Small tables with named rows and columns. After each table, cells are looked up by row and column.

Nase:
        Valevi  Forusa  Tor  Lurakan  Fovu  Bivud
Lum        168      90  100       56    67    152
Malemi     141     108   95       71    76    103
Vurav       92     142   85      101    92     13
Dituro     163      92  100       59    69    147
Dif         85     146   84       99    96     10
Kofu        88     144   84       96    95      9
Tus         88     146   85       97    94     14
Totop      167      90   99       57    69    154
Vuzo       191      86  118      124    26     59
Vek         85     146   84       99    97     10
Vig         87     144   82       97    94     11
Meravi      88     146   86       98    94     10
Poseme      95     140   87       96    91     24
Kupi       167      91  100       58    69    145

Fovu of Dif: 96
Tor of Dituro: 100
Bivud of Vek: 10
Valevi of Vek: 85
Fovu of Malemi: 76
Bivud of Dif: 10
Forusa of Lum: 90
Tor of Vurav: 85
Fovu of Totop: 69
Tor of Vuzo: 118
Valevi of Kofu: 88
Bivud of Poseme: 24
Bivud of Kupi: 145
Forusa of Totop: 90
Tor of Meravi: 86
Which row has the largest Fovu? Vek

Kiz:
	Tokopi	Ruven	Pobobul	Kos	Nez	Dif	Kudeseb	Dosoru	Zakuzo
Purez	118	97	81	113	122	152	114	132	35
Logur	124	126	172	60	110	112	124	120	113
Feforut	135	136	166	191	117	77	110	117	33
Fel	113	125	189	185	132	109	135	126	205
Biranen	102	126	120	112	145	125	108	123	155
Bezek	128	121	107	158	136	110	121	133	145
Sur	133	131	125	111	122	131	142	131	188
Nin	122	150	65	152	121	144	129	137	105
Reg	148	133	122	72	134	92	120	115	149
Depipem	124	132	63	184	139	134	118	119	137

Kudeseb of Purez = 114
Pobobul of Fel = 189
Pobobul of Bezek = 107
Pobobul of Biranen = 120
Tokopi of Biranen = 102
Zakuzo of Nin = 105
Zakuzo of Logur = 113
Zakuzo of Feforut = 33

Table Tavut
	Lep	Vit	Sabo	Zikirot	Vegob	Zegutam	Tesubud	Rufik	Tarekal
Mus	0.600	0.494	0.313	0.575	0.335	0.552	0.431	0.109	0.107
Vup	0.172	0.385	0.494	0.621	0.826	0.270	0.647	0.536	0.621
Daf	0.496	0.254	0.405	0.518	0.257	0.417	0.447	0.570	0.305
Malana	0.370	0.293	0.466	0.422	0.441	0.325	0.521	0.357	0.305
Ralezip	0.463	0.535	0.409	0.676	0.227	0.585	0.368	0.181	0.338
Dazubid	0.577	0.494	0.432	0.615	0.644	0.425	0.655	0.381	0.648
Sedip	0.197	0.387	0.299	0.473	0.499	0.351	0.346	0.887	0.195
Vodi	0.376	0.467	0.204	0.389	0.308	0.485	0.238	0.685	0.333
Totevun	0.482	0.482	0.484	0.480	0.309	0.342	0.443	0.477	0.313
Gava	0.390	0.582	0.621	0.338	0.362	0.473	0.330	0.544	0.659
Nad	0.378	0.487	0.456	0.400	0.283	0.366	0.482	0.476	0.477
Dof	0.553	0.299	0.544	0.277	0.481	0.417	0.375	0.624	0.603
Riz	0.246	0.346	0.178	0.456	0.660	0.402	0.238	0.463	0.007
Gusovik	0.742	0.350	0.571	0.192	0.348	0.510	0.614	0.577	0.602

Zegutam of Totevun is 0.342
Tesubud of Vodi is 0.238
Sabo of Vodi is 0.204
Vegob of Dazubid is 0.644
Vegob of Sedip is 0.499
Vit of Malana is 0.293
Vit of Ralezip is 0.535
Tesubud of Mus is 0.431
Tesubud of Totevun is 0.443
Sabo of Mus is 0.313
Tarekal of Malana is 0.305
Rufik of Gava is 0.544
Zegutam of Daf is 0.417
Zikirot of Riz is 0.456
Zikirot of Vup is 0.621
Tesubud of Vup is 0.647
Vegob of Ralezip is 0.227
Zegutam of Vup is 0.270
Rufik of Ralezip is 0.181
Tesubud of Dazubid is 0.655

